Each row, then the grade of its hidden value
[-162 -151  133   15   34  268 -127   37   39  -72  -14 -108  -21  -15
   54  127  -43  -87   82  -85  -34   93  -45  -28 -195 -278  -91  -17
 -143  235   28   17 -115  152   68  -65    8   46  216   65  196 -195
 -202 -155    3 -154] -> Z775
[ -84 -164  242  200  -86  -92 -114  -61 -140   97  103   72  392  100
    9  -44 -116  -58  -94  -17   41  -57  242  252   67  -11  147  140
   67  -29  -50  -83  154   19  375 -192  149 -126 -130  146   20  159
  -99  124 -143  291] -> Z911
[ 171 -101  185    1 -283  -34    6    3  -95  236  185  -26  -18 -274
   88  166  -41  102  -38   21 -241  125   21  318 -139   37  -62   88
  198   98  189 -178   55   17  288 -121    9  190  -28  181   -4   92
 -147 -119 -192   58] -> Z644
[  23  109  -60    0   44 -147   49  114  -17  137    4 -144   19   16
  -79 -182    7 -232   29  234   -4  -65   86  114  153  119   97  -84
   56  -51  -20  -40  202 -140 -102   -9   21 -202  175  -39   40  111
  -15   20  118   40] -> Z911
[  57  -18  533  334 -200  108 -256  -32  -74  -77  145 -136  220 -119
  228  162 -217  -53   28  103  -28  254 -167  366  -14   72  155   -6
  -34  214   66    7  139 -195  229  245   -3 -253  197  268  204  -47
 -150   77  -97  349] -> Z835
[  75   23   -4  -14   47   90   43  203  -17  129   16 -168  197  -36
 -132   -2   45  -72 -250  243   79   52    0  -97  183 -239 -258  -97
  -22 -127   83  -70  416  103 -132  111    5 -145 -205  -46   74   42
  -16  -21  -55 -101] -> Z775
[-115 -249 -107 -190  -40  179  106   40   85  192    2   77  -74  159
  -89   32  139  -48  128 -144  -46 -118  184 -139 -215 -219  -55  153
  -16   41 -110  -42  -85  250  -14 -303   82  171  -60    6   73    9
   -4 -128   60 -134] -> Z775
[-110  -37   80  -45  206   28  136  -63   46  -86 -105 -116 -256   42
   82   60  204 -234  185   15   31 -124   96   67    1  186  212    2
  -25   77 -211  182 -271 -161   25  -53   61  -53  318   32 -114 -100
  -29   51  109   67] -> Z644
[-138 -198   93  158   75  125   37 -185   41  -27   22   49   14  238
   31  177  192 -127   86  -86  130  -64   -2 -194  150  -90  134   41
  -65    6 -178  245 -163   23   76   21   52 -198  -73    4   96 -141
  161  206   99  218] -> Z775
[-176   -6   24   62  102  -96  -15  -68   42   11  -97 -139  -65  229
    9   23   19 -273  110  -35  -13 -137   32  -23  121   52  350    1
  -34   91 -202  252 -174  -36 -118   15  109 -279  284   22  169  -83
  120  129  150  118] -> Z775
[ 237   74  433  106 -152  -70   22   28 -129   47   94 -188  138 -155
  216   70   80  -48 -118  173  115   72 -148  268   63  232  -54   50
   72  196   29  -10  205 -132   79  233   73 -162  114  229  -29 -280
 -112   67 -133  265] -> Z911
[  24 -123   31  -28   58  140   56  -81  -71   96  189   29  -41 -154
   34   85  117  -19   69  113   36   86  -38  -51   -5  -16 -292  -68
   41   15  267  -56  -94   55  256  -85 -100  107  140 -109   13  -60
 -152  -58   96  -61] -> Z833
[ 138  152   73   57  128  -44  186  -20  -66   60   20 -216  -41  -40
    8   73  198 -157 -106  311   47   33 -131   80  393  269   80 -212
  101  -60  -27  175   43 -264  -51  277    6 -258   99 -107  -89 -155
   -1  193   36  231] -> Z731
[ 109  124  -76   70  121 -239   78   77  -23  -19   63 -178  -75 -199
   99  -78  -22  -93   25   55   68  -40   -6   -1  114   -8 -101  -53
   53  117   69  -65  135 -162  103  -89  -69  -72  218  151 -118   55
 -124  -15   88 -206] -> Z911
[ -88   19   22   18   -3 -274  -94  104 -135  -81  -73 -146  340  -25
   30  -14   -8 -146  -74   52  119   76    7  -67   84 -291 -157   46
  -30  115  -33  -32  257  106   21 -229   58 -239    4  156  188   -2
 -105   -5 -128  -40] -> Z644
[ -99  -38   65   80  112  128   76  -69   56   25  -99  -76   62  249
 -132  -25   80 -153  -35   94   36  -81   57  -25  138  -53  149  -74
  -59  -14 -205  114  -31  -32  -22   19  107 -191   22  -96   93  -65
   41   78   36  112] -> Z374
[  67  -42 -107   41  -17  -21  108   83  -12  186  101   36  312  140
 -142 -155  -48   24  -73   67   85  -40  142  -57  131 -174  -98   21
   58  -76  -61 -163  328   16  119 -207   41  -90 -219   15    0  228
  -74   42   18   -5] -> Z731
[  -2 -138   21   78  -53 -177  -44   68 -133  166  181  -38  -72 -237
   97   -3   -6  -76  -19 -111  -83  -70  203  263   -8   58   19   60
  158   68  148 -123   44   13  313 -181   28  171   27  165 -154  -24
 -196  -45  -82  -31] -> Z775
[  30 -224 -155  -31   15  125  274 -164   91  279  157  200 -274  154
  -99  -97  289  -55  239  -64   31 -203  159 -106  -38  143  -32   39
   94  -27  -47  -30 -212   32  149 -198   -5  195   21 -155  -95  -89
   76    0  270   17] -> Z374
[ -24 -147  166  101   49  161  158 -221   78  -67   30   34 -161  128
  129  139  112    7  258 -181   11  -21    3   63  -88  113  210   58
   -1  228 -253  134 -370 -176  287 -129   42   48  209  123  -81 -120
  -89   78   78  152] -> Z731
[ -65 -253  134  150  -75  192 -150  -93  -25  175  292   46 -184  -99
  117   98  -14  -33   81 -164  -19  -65   11   28 -111  -65  -25   49
    6  133  285  -16 -163  123  270   36  -45  156  120   52   73 -213
  -48  -60  103  -72] -> Z775
[-144  -46   30  -37  138 -113   87  -60  -47  -25 -107  -61   64  213
    1  -31  287 -298   85   85  214 -126   43 -142  157   60   51   29
  -47   25 -200  202  -62   33 -116  -57  108 -272  138  -58  100 -234
   95  142  114  181] -> Z644
[-117 -106   86  -18   56   19   74  -43   51  -20  -74  -48 -104  143
   87   -6   58 -128  165 -179   -5 -174  153   95 -137   39  248  131
  -21  221 -277   69 -227  -48  111 -219  145   27  227  168  -72 -110
 -116   -9   31   26] -> Z911
[ -10    4  -41 -104 -144 -277 -107  211 -191   79   24 -156  211 -286
   20   33  -36 -107  -56  126 -118  208   32  150  -27 -207 -237   -4
  103   80  179 -183  283  121   65 -281   -8  -15   26  123  161   92
 -241 -160 -198  -92] -> Z835
[-202 -199  219  136  253  472    6 -181  173 -126    4   57   20  350
   12   57    2  -45   85 -105  234 -214  100 -233  -54 -218  154   97
 -246   19 -199  155 -208  -28  171   11   67 -123   57   28   -1   37
   72  101  170  -22] -> Z374
[-104   -7 -138 -391  112  -19  307   58   92  145 -251 -101 -106  294
  -91  -13  186 -190  125   -2 -119 -239  220   -5  -87  118  271  125
   54   49 -418  135 -240   44 -222 -306  235   -6  218  -20  -65   51
  -25  -20   68   20] -> Z374
[  24  -37   19   43   41   50  131  -71  193   66  -43  -77  -64  330
   24  -37   24  -38   82 -219  171 -235  -78 -342  -62 -179   22  148
 -118  267 -228  139  -67  151 -171    7   95 -142  172  147  163 -218
  192   23  236 -182] -> Z775
[ -50    5  111  -14   18   33  106  -90   94 -120 -149 -123  -29  213
   51   65   99  -64  154  -82   88  -21  -94 -131  -84 -153  120   80
 -109  260 -317  141 -141  -73  -67 -119   81 -168  180  151  150 -118
   50    0   17  -16] -> Z833
[-125 -178  184  240  -56  -72 -101 -256 -125   72  106   78  170   93
  -19  122   89 -163   44   85   19   97  -17   47  193   54   56  -40
   51  -53   83  143  -98   66  237    3   14 -232   30 -105  281  -73
  120  182   37  373] -> Z835
[  11  -58 -118  -12 -131 -226   17  122 -125  245  107    2  199   -4
  -59  -81   41 -105  -83   71  -40  -76  197  103  159  -57   57   68
  162  -95   -5 -125  281    7   77 -225   83  -80 -237   69  -31  156
  -50   50  -91  114] -> Z911
[ 115 -190  137  123 -172   40   50  -77  -22  315  239  188  325  163
  -55  -22  -54   90 -102   18   72 -121  179    3   64  -48  -30  206
  109 -152   41 -132  260  113  255 -102   82  -72 -319   89   18  284
  122  131   18  204] -> Z644
[-255  -94 -227  125  157 -340  -31 -185  -39  -81  -49  -91 -150   86
   90  198   91 -171   36 -322  -14 -177   -1 -297  232 -274  217   31
   26  161  -98  309 -349   84  107 -238   55 -155   73  110   81 -169
  127  148   35 -132] -> Z835
[ 121 -107  151  122 -107  -24   13  -44  -86   70  225  -23   27 -215
  180  165 -107  195  -63 -182  -66   23   45  179  -52 -107    5  120
  133  165   97 -124   -3 -101  480 -187    4  172  -92  310 -191  103
 -215  -17 -196  -63] -> Z731
[ 194  -50  187  255  -91   63  163 -245   58  115  143  104  101  155
  -78  -75   97   40  113  151  162   81 -103  -48   95   88 -132  -34
   20    3  -26  -38  109 -111  182   58  -66 -171    0  -56  169   35
  177  109  169  216] -> Z833
[ -37 -177   97   62   99  125  186 -163  105  -63  -13   26 -185  131
  118  196  227  -60  195 -169   79  -82   30 -108  -17   34  118   96
  -28  120 -265  198 -275  -61  130  -76   43   -6   68  123  -91 -123
   56  120  109  113] -> Z775
[ 297  185  349  133 -128 -129  106  -79  -12   41   67 -253   13  -40
  253  163  -52   63 -104   31   29  -14 -260  127  121  185  173   77
   90  284  -81  130   32 -238   30  264   79 -242  193  325  -30 -156
   36  143  -62  158] -> Z833
[ 106   97  192  165   -2  -65  -46   56  -62   58   79 -217   37 -131
   44   10   -8 -135 -128  217   50   47  -95  129  198   62  -11 -104
   25   19  123   21  233 -123  -11  253  -16 -227   99   59   70  -78
   11   56  -10   69] -> Z835
[-104 -101  283 -139 -111  377   29   45  140   25 -129  -28  112  391
  -25  -67   75 -143  231   55   86  -47   41   43 -297  -40  201  163
 -186  185 -378   26   -9   -5 -213  -46  171 -153  177   74  237  -91
  -11  -69   69  192] -> Z374
[ -18   31 -240 -187  160  138  270   28  227   35 -120  -98 -261  184
 -103   -8   80  -38  179  -33  -49 -146   58 -242  -70 -189  108    7
  -55   52 -266   53 -134 -104 -153 -213    6    6  129    8  -37  209
   61  -82  178 -297] -> Z833
[ -73  -93  170    2  105  367   52  -92  163   33   -2 -106 -348   67
    1  189   74 -101  124   43  -85  -55   -8    6  -80   17  221  -30
  -89   -6  -50  177 -258 -106  -35  176  -10  -16  208  -30   54   33
  135  -17  129  -24] -> Z775
[  90 -149  -44  -10   16  225  267  -10  175   58   18   71 -194   87
  -50  -67  216   25  197  -79   81  -83  105  -97 -168  -93 -124   59
  -35  100 -220 -115   -1  -51   84 -201  -10  179  -58   62 -128  -31
  -41 -104  113 -128] -> Z911
[ 111   94  -39   16  118  -66   90   82  -70    7   42 -189   63 -220
   -2   41   -5  -12 -142  173   -3  110  -56    6  166 -117 -243 -153
   60   27  141  -77  162  -68  138  -47  -61  -30   53   12  -68   46
 -207  -44  -60 -171] -> Z833
[ 379   39   98   49 -125   77  253 -105   -3  285  196    7  159  -73
 -114   81   64  187 -168  316    9  168 -180  -76  172   14 -398  -88
  151 -119  224 -124  262   20  128  123  -92  -55 -160 -110   85  155
   94   32   32   57] -> Z833
[ 244   42  153  -10 -158  -33  108   98  -24  196  130 -104  -58 -165
   63 -109   55  -26   33  141    4   14  -18  225  -92  175 -134   26
  101  148   81 -189  208  -90   46   24   -1   60  151  123  -43  -96
 -127 -113   14    2] -> Z911
[ 214  -48  189  -95 -168  275  146  164   25  314  144    7   30    0
 -103 -282   88  -52  100  269   36   21  103  309 -208  254 -179   -8
   45   40   35 -309  292  -44   -5   30   27  138  125  -69   -5  -77
 -205 -182   96  100] -> Z833
[-234  -59    5   31   95   38  -68 -145    5  -28  -36  -62  148  308
   67  167  -69 -160   81  -93  -18  -74  -74 -186  141 -132  293   20
  -59  154 -151  289 -298   53    9  -73  115 -301  235    7  225  -92
   -8  175  130  142] -> Z833
[ -89   57   36  -75  149 -246  111   10  -75   -9 -155 -119  315  211
   -4  -63  -27 -171  -35   47   71 -109  155   50  137   64  146   79
   40   57 -268   96   16    3   47 -246  194 -254  190   82    4  103
 -113  136   -7  145] -> Z833
[ 133  -87  199  -52 -120  216   39  127  -23  245  171   28  115  -49
  -85 -161   88  -40  -24  282  122  -10  132  141 -108   26 -223   62
    6 -129  146 -260  374    3   46   23   -7   29  -99  -24   13  128
  -27 -111   14   41] -> Z911
[ -52 -206  183  -53 -173  284 -130  171  -44  333  213  123  280  121
 -143 -210   -5 -173   77  280   89    0  238  177 -125   36  -75   91
  -29 -217  150 -232  396  121  -21    1   30  -75  -74 -110  211  207
   -9  -59  119  226] -> Z775
[ 111 -204   -9 -175 -341    1  114   20  -23  452  141  129  -18  -21
 -114  -56   61    5  156   19 -260   55  138  231 -284  120 -144  116
  206   72  102 -243   19  257   95 -298   57  275   67  -42  180   30
  -91 -210   31   75] -> Z835
[  10  -97  383  -43 -239   22  -51  -65  -91  159   46   43  450  226
   41  -37 -104  -23   60   72   56   54   29  184 -187   71   15  224
   12  163  -74  -71   88  145  124 -150  173 -168  174  124  297   32
  -76   12  -37  323] -> Z833
[  -9  121   25    0   75 -256  -16  121 -100 -111 -115 -241  271 -126
   12   79  -75  -62 -199  132   21   88   20   -4  156 -299  -88   -4
    9   10  -38  -27  278  -43   57 -178   39 -229  -63  188   39  246
  -92    3 -225 -118] -> Z911

[-255 -257  129   62 -226   62   80  109  221 -109   65  -22 -176  350
   32  191 -276  165  -78 -117  267  107  -70   13 -221  300  -74  202
   44 -181 -186  -92   77  258   60 -209 -340  -89  212   75  -57  375
  183   24   73 -160] -> (36)
[ 279  302  111 -170   39 -444  127  -23  105 -220  -77  -39    1 -231
 -104 -205  625 -235   45 -208  444 -112  114 -270 -193  124  -13 -224
  155  261  320  133  199  -10  134 -146  223  -55 -122  143 -119 -110
 -635  -51  100  -86] -> (29)
[ 228  396  168 -144   86 -444   95  -18   77 -162 -124  -30   74  -45
  -31 -291  527 -239   74 -161  198 -201  127 -179 -111  213  -56  -18
  200  344  211  121  112    8  191 -114  308 -148 -198  -70  -79  -34
 -439  -66 -141 -149] -> (39)
[  94 -322 -143  167  -91  335   14   64 -186  273   56  167   13 -366
   72 -151  224  395  -65   87   64 -237 -203  104 -116   94   64   -1
  273  195 -554   39  107 -213  348  216 -545  212  123  -54   60   38
 -173 -153 -116   81] -> (26)
[-302   72  -11 -180   34  -61   43 -230   29  -40 -126  352 -252 -138
  -47  163   97   46 -280 -217  126 -249 -238   53  123 -187  115  242
 -209 -209  128 -117  -16 -178   79  -39  119   34 -267   49    8 -351
  164 -249   58   28] -> (51)
[-361 -159  144  206 -136   38   -7  190   22  -19  138  122   41  453
  164  -24 -309   40 -171  -80   74   58  -81  137 -180  167   82  155
   96 -148 -201 -188   92  415  -24 -234 -319 -189  290 -107   -9  340
  226  114 -263 -117] -> (29)
[ 366  -47   47 -123 -364  138  -76  -13  -42 -197  379  190  -20 -250
 -289 -293  579 -296    8  342   38  288   47 -331 -387 -397 -254 -474
  235  129  191  408  131 -333   76   64   49 -314   43  300 -234 -319
 -444  -21  434  270] -> (36)
[  55  -68  -21   88  101 -231  -60 -197 -148 -354   14 -161  316   44
  184 -108  207  104 -138  344 -277 -432 -207  105    3   17  -46  285
 -178  -27   24  -96  -87  -30 -343 -387  397 -187   81 -145   47  132
  126 -324   78   35] -> (49)
[-105  -53  -33 -101  209 -152 -104  -31   37 -198   51  -76  264  174
  -77   28   16 -146  148  -14 -142 -225 -162  217 -234   31  128 -156
 -181  -19   16 -130 -230  -72 -245 -342  216 -268  -60   74   73  -34
 -222  453 -457   38] -> (33)
[ -22   13  -80  365  -28  -21  -23  267 -171 -272   97  420  -59  -28
  -64 -323   -7   46  387  175 -165  -86   84  124  -42 -295 -222  -47
 -153 -129 -308 -321    9 -187  283 -176  345  200 -249  116  138   73
 -147  -56   47   37] -> (45)
[-175   80  -41  -22   13 -128   49 -115 -159   60  -31  387 -220 -150
 -137  -16   60  -49  -65  -75  106 -208 -272  147  148 -256   12  258
 -242 -409  -30 -223 -175 -399  161 -212  304   95 -355  150  131 -252
  135 -162   87  -29] -> (29)
[-304  106  -11 -101  108   -7   23 -213  141 -172 -167  269 -237  -57
   69  139  140  119 -308 -231    0 -265  -87  -12  160 -179  115  196
  -59  -29  157  -97  159  169   51  118   68  -52  -85  -96  -25 -312
  159 -322   40   49] -> (36)
[-117   -6  129  138 -139   68  -82  198  -96 -261   85  414   29  225
  -63 -338    9 -123  248  354 -403  -19   94   33 -301 -105 -268   72
  -44  268 -162    8  -63 -196  284   -7  255  -51 -342 -112 -180   46
   10   57 -176  123] -> (39)
[  11  -22   -9  109   74 -159  -46 -215 -140 -340   19  -88  267   53
  217 -117  216  160 -196  282 -290 -431 -138   63   96  -50  -59  299
 -155   -5   26  -86   18   80 -320 -307  330 -214  100 -191   58  118
  179 -453  120   40] -> (50)
[-280 -146  -61   20  -39  263  -97  -96  318  315   24 -389 -124  152
  -10  166  -82 -107   72   -1   70 -296  108  145   16  120  214 -126
 -189  124   25  174   -8  293  314  147   -2  126 -244  341  184 -148
  128   96  -33 -434] -> (42)
[ 166  401  348 -227  -48 -190  -96 -119   99 -171    6   91  138  171
 -211 -264  233 -212  170  -20 -226  -39  280  -80 -270    6 -300  113
  281  362  112  197  -16 -178  432   54  369 -374 -334 -237 -102  -86
  -95   16 -281  -39] -> (36)
[ 256  -39   31 -200 -260 -121   21   24    2 -251  242  141  -15 -349
 -213 -191  603 -336   28  106  360  203   -6 -332 -320 -162 -155 -486
   73  163  333  324  183 -299   -4  -77   70 -145  -51  410 -293 -272
 -654   12  391  196] -> (29)
[-161 -252   66  -22  -73   51  103    4  416  -79  -99 -299 -392  297
   -4  302 -145   73  126  -84  217   36  -65  -31  -87  413 -161  197
   74  -31  -57   60  -53  229  170  -74  -76  -42   38  206 -100  216
  135   16  237 -287] -> (45)
[-148 -277  100  -26 -203   67  106   12  366 -154   -5 -220 -294  280
  -41  302 -206  196   58 -102  281   74  -29  -45 -158  376 -200  220
   23 -135 -134    9   33  184  121 -156 -211  -60  111  188  -61  344
  153  -47  277 -223] -> (42)
[  91 -125  -78  -52   91 -244  -50 -123  -63 -388   55 -215  334   27
   19  -60  205  -14   25  316 -211 -363 -242  110 -129  104  -42  107
 -258  -53   11  -51 -190 -204 -408 -432  373 -219   -1   25   39  116
  -90    7  -42   79] -> (33)
[ 249  369  147 -122  100 -476  127  -11   51 -139 -126  -42   40  -77
  -33 -284  569 -261   73 -163  283 -191   85 -195 -107  211  -35  -44
  188  302  237  108   98    8  158 -165  309 -121 -172  -10  -88  -31
 -489  -58  -72 -160] -> (39)
[-279   24  -68 -168  -23  -72   86 -146  -15    2  -89  354 -280 -144
  -98   90  117  -53 -216 -105  134 -226 -312   54  143 -123   78  269
 -263 -282   68  -89  -95 -305   52  -73  150   56 -329  132    4 -309
  147 -173   81   24] -> (33)
[-419  -46  152  139   -7   81  -96  131   -3   75  160  223  123  484
   98   -2 -330  -41  -97 -237   -5   29  -29  227 -195  -32  191  -46
   48 -102 -140 -229   25  392  -10 -230 -265 -288  185  -98   73  146
  121  318 -535  -94] -> (42)
[-150 -261  119  -23 -229   38   70   47  336 -195   52 -180 -223  275
  -31  252 -227  149   43 -103  261  148  -14  -40 -158  346 -231  203
   83 -157 -122    2   74  183  110 -143 -210 -125  171  156  -82  341
  140  -24  233 -173] -> (51)
[-314   69  -14 -147   85  -18   47 -240  101 -119 -160  302 -279  -88
  -26  172  125   77 -280 -208   57 -256 -148    5  132 -195  103  227
 -153 -121  164 -100   65   17   59   58  101  -19 -187  -11  -33 -333
  166 -262   84   58] -> (42)
[-344 -604  -96  299  202   82   -7  -67 -395  329   45   33   33 -180
  -64  -48  -76 -108  241  199   67 -118 -110  276  316   48 -267  433
  -37  -71 -122  -93  -29    7  292  228   12  -35  -53   89 -257  143
   75  124   62  142] -> (36)
[  28 -104  -18    1  181 -204  -58 -187 -120 -223   24 -178  292  115
  -46   -7  123   -3   37  251 -186 -405 -227  191 -215  -12   70   89
 -301 -101   17 -143 -292 -146 -327 -510  372 -181  -60   30   98   90
  -33  115 -116   16] -> (50)
[  46 -101  -42   60   91 -244  -59 -154 -164 -344   35 -159  359   38
  158 -120  201   63 -121  372 -264 -440 -264  131  -69   56    7  219
 -232  -31    4  -96 -141 -102 -399 -446  370 -165   53 -100   44  136
   64 -204   -2   55] -> (45)
[-392  -19   83    8  112    6 -151  123   69  -59  138  179  218  352
   55   27 -260 -112   24 -301  -59    3  -29  254 -202  -37  208 -239
   14   -4  -52 -216    7  286  -81 -191 -151 -311  116  -37   53   -7
 -113  488 -681    9] -> (26)
[ 228  153   25  -26   15 -404  184   56  -34 -143  -55   34  -63 -242
  -23 -265  689 -284  -40  -31  498 -137  -42 -282 -202   92   95 -253
   49  214  309  117  159   15   -2 -234  170   60  -72  229 -174  -91
 -631  -71  229  -70] -> (45)
[  47  121  -96  232   -4 -101  -13  120 -147 -195   89  371  -91 -161
 -159 -220   22   66  334   -8  -23 -114   39  147   91 -360 -208    1
 -162 -346 -259 -354  -25 -328  300 -219  406  161 -277  188  279  -42
 -132 -119  109  -16] -> (49)
[-282 -185  -82  -12  -30  214  -74  -32  329  261   18 -380 -147  187
   77  165  -68 -165  134  -14   55 -218   11  124  109  241  118 -111
 -145  168   27  212  -44  240  215  111   24   40 -216  349   98 -121
   73   97  -52 -416] -> (33)
[-278 -161  -29  -80  -83  257 -144  -85  379  243   74 -392  -83  129
  -28  213 -141 -128  140  -70   66 -175  120  147   10  157  110 -181
 -132  150   42  218    4  197  328  172  -10   48 -244  369  134 -177
   71  144  -77 -386] -> (49)
[-200 -285   80   27 -225   31  111  139  298 -175   37 -126 -234  318
   50  192 -210  121    8  -68  251  127  -96  -37 -135  419 -168  207
   69 -132 -169  -15   67  227   27 -170 -268 -101  199  130 -107  383
  129    1  160 -172] -> (39)
[ 316  -52   24  -97 -354  114  -84   50  -49 -197  390  186   13 -253
 -226 -335  567 -346    7  342   30  290   31 -311 -339 -355 -223 -508
  238  158  199  404  160 -282   43   74   44 -299   57  302 -248 -320
 -470    0  373  266] -> (45)
[-140   94  -38   -5   15  -80   52 -137 -160   84  -24  403 -264 -117
 -199   -3   51  -28    5  -72   88 -206 -232  145  133 -328  -23  240
 -271 -437  -57 -236 -216 -428  205 -231  338   89 -401  182  176 -251
  139 -151  127  -52] -> (42)
[ 292   10   35 -161 -254  -48   20  -15    8 -234  256  137  -44 -306
 -240 -210  626 -295   25  115  293  185   67 -355 -293 -261 -166 -492
   99  150  315  325  207 -214    9  -45   73 -202  -23  378 -233 -272
 -606  -40  435  182] -> (50)
[-218 -206 -104  -43 -294  212 -166  -29  257  153  264 -466  194  -77
 -163  -19  -54 -209   -8  237   76 -256  213  122  -78  106  167 -190
 -289    7   33  258  173  148  240  215  -37  141 -212  424  188  -83
   63  145   30 -262] -> (45)
[-301 -228  142  106 -221   72   59  130  149  -91  110   51 -110  400
   39  121 -290  119 -125  -90  207  105  -57   37 -234  217  -23  180
   32 -199 -178 -123   90  319   12 -227 -347 -139  237   25  -47  372
  210   65  -10 -124] -> (42)
[ 367 -117 -108  198 -199  403  -27   80 -119  180  163  122  -36 -272
  -86 -372  431  238 -105  363 -167 -145  -71  -52 -336 -148   59 -166
  455  189 -496  185   87 -168  371  273 -384   66  189  -81  118  -84
 -156 -121   25   97] -> (26)
[ 435  -52  -73  177 -274  408  -64  102 -114  118  278  140  -62 -165
 -176 -481  527  -24  -70  532 -278   15  -23 -156 -401 -309  -20 -293
  478  178 -327  313   43 -173  296  266 -204 -119  175   -4   37 -192
 -176  -32  136  141] -> (39)
[-286  151    1 -154  114   28   -5 -231  240 -285 -143  229 -203  -61
   49  172  134  175 -250 -326  -44 -231   33  -46  184 -201   53  101
  -20   34  175  -78  256  250   35  177   44 -137  -49 -106   -9 -313
   87 -327   20   89] -> (50)
[-119 -237   42 -128 -119   60   75  -10  513 -148  -66 -345 -353  182
  -62  365 -140  115  181 -180  284   55   -2  -48 -101  418 -182   66
   46  -18  -47   94   13  148  196  -37 -110  -16    4  300  -56  164
   10   35  243 -271] -> (45)
[ 222  430  280 -249   24 -366  -10  -73  139 -221  -56   -6  121   57
 -142 -262  372 -249  167 -140  -18  -70  217 -137 -173  149 -240   41
  291  356  187  175   48 -115  310  -25  373 -326 -260 -155 -108  -64
 -301    4 -235  -80] -> (26)
[  74 -128  -30    7   90 -233  -62 -202 -145 -347   43 -169  344   15
   53  -44  182   77  -67  337 -203 -413 -242  131 -142   17  -20  190
 -274  -81   17 -102 -180 -184 -367 -469  372 -168   16  -34   52  124
   23 -132   35   70] -> (36)
[-348   20   89   61  204   20 -133   32   25   16   85  136  175  406
   11   35 -216  -92   35 -257 -107 -107  -21  273 -218 -121  257 -192
  -35  -29  -39 -250  -87  323  -75 -253  -53 -306   66  -54  120  -16
  -53  473 -640  -48] -> (50)
[-113  -44    8  361  -26   49  -12  267 -145 -250   12  442 -105  126
  -46 -320    0   11  293  302 -252 -111   83   80 -262 -208 -143   19
 -127   93 -257 -224  -31  -74  317  -96  260  217 -287   -9  -37   89
  -56   20  -31   59] -> (29)
[ 381 -143 -129  228 -241  415   -8  113 -171  222  194  116  -30 -212
  -57 -427  469  170 -130  475 -194 -158 -135  -68 -337 -123   74 -142
  409  177 -506  230   32 -194  294  216 -365   44  180  -62  114  -53
 -123 -126   46   69] -> (33)
[-228 -154  -54  -38  -17  207  -60  -57  398  223  -28 -410 -210  175
    5  204  -66 -111  144  -31   69 -212   38  105   11  240  122 -111
  -94  157   16  195  -60  234  284  123   23   79 -217  338  106 -126
   70  125  -20 -416] -> (26)
[-199   93  -37  -57   16  -73   66 -164 -111   84  -62  396 -282 -123
 -176   48   71  -16 -101 -112  130 -244 -250  120  106 -292   67  236
 -290 -395   -2 -208 -177 -359  168 -194  262  110 -389  167  144 -289
  150 -158  107  -46] -> (42)
[-180   93  -43   12   62  -85   71 -145 -171  131  -68  410 -297  -99
 -165   10   63  -34  -33  -93  105 -243 -263  152  150 -313   37  263
 -273 -418  -39 -249 -227 -370  195 -228  321  107 -398  161  163 -265
  157 -150  103  -72] -> (42)
[   1 -424 -130  145  -39  272   -1   28 -264  292   64  177   67 -397
   84  -78  133  357   27   30  120 -201 -243  173   -1  131  -42   76
  194  161 -504    1   67 -297  325  168 -484  176   70   -6  -13   68
 -183 -127 -121  115] -> (45)
[ -75   87  239   71  -73   49  -72   60  -58 -159   13  345  -31  307
 -176 -280   35 -151  221  301 -385  -43  153   13 -399 -130 -243  148
   29  287  -73   45 -141 -153  394    7  302 -121 -393 -173 -185    5
   83  106 -186   60] -> (42)
[-344 -203  110  140 -201   40   18  227   72  -65  168  106   14  426
  146    1 -298   13  -99  -92  121  124  -96   92 -118  248  -20  144
   68 -153 -210 -125  102  324  -57 -221 -331 -224  264  -24  -44  367
  164  114 -204 -106] -> (33)
[-232 -151  -84  -22 -215  268 -179  -72  298  190  214 -438  110    1
 -151   34  -63 -181   26  151   36 -260  264  121  -59   21  181 -223
 -248   54   54  239  159  243  301  253  -14  104 -219  394  214 -148
   82  141    6 -306] -> (36)
[-153 -175   37  -63  -32  137   42  -68  491    3 -105 -353 -385  256
  -42  349 -121   77  170 -162  195  -50   40   -6  -72  308  -73   45
   25   43  -19  100  -37  251  271   19  -42    2  -67  273   16   61
   88   38  181 -362] -> (36)
